Each row has a name. After each piece below comes the name of the row it's from, unless a question asks for something else. Each question is about the rows just above it. Places in a row count from 0.

[134 140 111 180 134 177  79 178 122 134] = z283
[149 134 124 112 154 154 161 135 110 134] = z428
[134  93 111  93 134 177  93 178 106  93] = z750
[106] is at row and place -> z750, 8
Times [92] occurs in z750: -> 0
Times [113] occurs in z428: -> 0
How many times does z428 hold [135]? -> 1
Shuffled z428 with one entry gone: [161 154 135 112 110 134 154 124 134], missing -> [149]
[134] with -1 step of 1 on every entry: -> [133]

[112 104 168 144 115 159  92 111 102 112 111] = z283
[110 105  90 150 111 108 148 108 160 153  97] = z150
[ 91 172 112 121 155 146 149 142 109 127 147] = z750
[154 117 142 119 126 120 153 154 149 119 143] = z857
[134 135 130 137 137 126 124 116 130 137 136] = z428
[151 135 124 113 139 111 116 126 118 147 139] = z816
[146 135 131 133 137 122 124 121 125 144 136] = z833
How many times does z857 hold [154]? -> 2
Row and place of [148] in the named rows: -> z150, 6
Which entry of z750 is missing from [ 91 155 172 146 109 112 149 127 147 142]? -> [121]
Move every entry of [153] by -1 step of 1. -> [152]
Which entry of z816 is missing from [111 147 135 126 113 139 118 124 116 139]? -> [151]
Where do [154 117 142 119 126 120 153 154 149 119 143] appear? -> z857
Shuffled z833 with one entry gone: [137 131 133 124 121 144 122 125 135 146], missing -> [136]

[128 123 129 128 126 128] = z750
[129 128 127 166 128 127] = z857
[128 129 134 127 128 127] = z816
[128 128 130 122 126 128] = z283
[167 133 167 133 133 133] = z691
[132 131 129 129 132 128] = z428
[129 133 128 132 126 129] = z323
Shuffled z283 with one entry gone: [128 130 128 128 126], missing -> [122]
Count of [133] in z691: -> 4
z816 without one entry, shuffled: [128 127 128 134 127]. Gone: -> [129]
asked: [132 131 129 129 132 128] -> z428
[123] is at row and place -> z750, 1

[100 134 132 133 140 141 141 128 114 143 133  97 133 123 140 127  87 149
 129 118 136 137 120 129 151 164 139 117 128 123 133 121 128 161 143 120
 123 121 128 127 139 123] -> z816
[127 157 128 114 144 131 115 131 128 153 141 140 125 124 134 128 130 128
 127 135 132 132 127 129 151 129 135 137 126 128 127 135 116 131 127 130
 109 127 128 129 135 130] -> z586
[151 106 130 115 153 133  98 128 138 166 120 136 128 120 127 136 156 141
 126 153 126 124 120 123 119 145 125 150 125 132 130 145 119 110 139 116
 120 118 128 125 123 119] -> z750
[142 132 129 149 100 160 114 134 142 103 126 139 129 124 119 132 149 134
 128 140 148 142 124 131 188 145 118 139 132 113 128 136 149 100 134 130
 157 123 128 129 149 130] -> z833
Count of [142] in z833: -> 3
[164] with -1 step of 1 on every entry: -> [163]
[134 130 157] with +1 step of 1 on every entry: -> [135 131 158]
Count of [128] in z833: -> 3

